In the rows, zero is written as 128.
Each row is followed by its group and then its class within the group.
[170 127 118 108 122 133 135 154 122 106  98  95  88 196 146  99 136 142
 134 139 127 156 118  77 102 126 145 122 110  58  96 131 113  93 144 121
 148 114 117 151  90 112 151 127 122 100 132 155 127  85 161 135 143 154
 138 149 100  79 104 136 177 143 127 134 136 138 148 115 154 102 108 101
  90 107  82 152 112 191] : (70) K
[144 120 119 164  89 147  72 102 114 187  91  99 143 139 139 111 134 142
 138 111 115 125 152  82  75 116 134  97 127 132 111 127 202 106 184 135
 132 138 134 117 149  96 178 156 123 179 138  93  96  88 114 141 131 178
 107 135  81  89 128 140 162 155 144 131 100 168 116 110 137 151 125 172
 154 166 140 179 116 166] : (68) R
[142 110  77  85 149 111 153 138 139  91 117 103  71 193 145  99 131 149
 159 140 111 151 108  75 109 156 149 133  90  80  95 122 128 140 133  86
 134 109 114 125 118 136 145 117 127 128 151 115 141  65 125 107 150 127
 137 168 100  69 135 133 173 139 151 164 159 138 139 123 144 115 114 119
  68  61  81 129 118 175] : (70) S
[132 106 108 141 132 169  95 110 124 148 116 104 122 125 129 116 125 162
 156  90 125 127 156  79 103 134 129 139 116 143 122 143 232 120 167 116
 132 157 104  81 143  87 173 132 127 165 140 134 144  77 128 130 138 181
 143 148  87  92 126 156 175 125 165 141 124 176 111 128 118 144 151 125
 115 168 145 191 102 149] : (68) U
[150 107  72 174 117 160  98 112 130 193 104  86 117 135 142 118 140 142
 154 137 110 130 152  90  58  96 150  81 129 131 100 137 202 111 190  65
 120 140 114 107 152  95 206 122 125 205 148  94 134  99 121 116 121 175
  97 163  70  84 130 113 206 120 142 139 133 175 140 107 158 148 110 169
 139  95 161 155 112 160] : (68) R
[200 136  90 133  86 122 131 151 122 120  73  76  90 206 154  41 127 116
 128 143 132 173  95  29  62 122 147  93 112  68  60 127 103 110 165  89
 129 103 137 175  90 130 191 157 113  88 128 134 128  96 159 162 153 152
 101 143  67  76 110 132 198 161 130 123 139 127 140 104 164  70  76 158
 146  81  74 168 156 200] : (70) S
[159  97  96 160 114 165 101 119 100 180  98  85 115 130 145 141 126 134
 142 118 119 133 157  81  61 112 140  97 137 130  97 146 193 137 182  57
 140 138 108 115 133 104 210 171 100 165 137 104 140  55 124 132 128 170
  97 138  57  82 117 115 202 130 149 128 112 154 119 117 133 151 113 150
 133 139 167 189 132 136] : (68) U
[121 110  99  81 150 115 138 134 114  96  72 104  85 147 132 138 123 128
 140 142 113 139 143  78 160 180 149 132 108 111 109 113 106 110 133 109
 146 105 130 115 100 162 125 116 126 142 140 157 155  78  96 139 161 153
 114 154  96  87 129 131 132 153 171 153 131 148 175 111 139 104  69  95
 118 125  56 122 126 179] : (70) S
[176 136 107 123 118 139  99 142 133 102  74  88  92 170 147 100 123 146
 130 137 123 172 110  26  90 136 141  92 109  96  94 130 138  96 157  97
 144 103 130 148 111 109 151 134 125 142 127 143 130 104 128 156 151 143
 110 151  65  69 133 148 159 151 140 138 128 139 140 108 146  91 101 119
 147  74  73 157 137 168] : (70) K
[ 89  91  99 122 141 146 104 108 123 166  98  99 116 128 137 128 135 144
 160 135  91 102 175 112  99 135 145 116 116 130 115 132 196 111 161  90
 129 148 116  97 151 124 178 133 127 197 142  88 157  59 107 107 130 158
 119 171  84  85 127 112 169 129 157 157 129 179 156 109 141 168  96 139
 116 142 133 137 105 155] : (68) R
[135  87 137 158 117 161  94 104 114 195 113 104 134 110 128 125 112 147
 146 106 110 110 180 116  78 109 142 103 127 141 122 140 213 115 168 100
 132 175 119  78 152 100 199 155 130 163 132 112 156  45 125 116 138 184
 128 156  84  79 132 120 184 124 140 135 113 176 140 119 119 163 126 149
 133 170 173 169  93 153] : (68) U
[163 129 144 145 104 125 100 109 108 129  86  99 100 143 123 122 141 151
 170 132 103 166 154  55 105 114 183  92 123  87  99 100  96 103 142 143
 158 100 124 175 110  97 144 152  90 160 106 188 145  45 126 145 130 160
 137 158 103  54 119 123 176 173 133 155 105 113 156 102 146 121 117  93
  81 128 104 146  97 180] : (70) K
[166 124  82 123 160 138 132 150 151  87  95  87  66 195 145 110 128 146
 155 139 131 173 114  43 117 159 138 131 114  90 100 136 134 113 146  56
 141 100 111 135 105 136 171 102 122 141 134 156 149 106 143 130 153 123
 126 166  71  69 121 143 171 127 138 144 155 134 145 114 144 105 106  97
 103  69  78 141 134 161] : (70) S
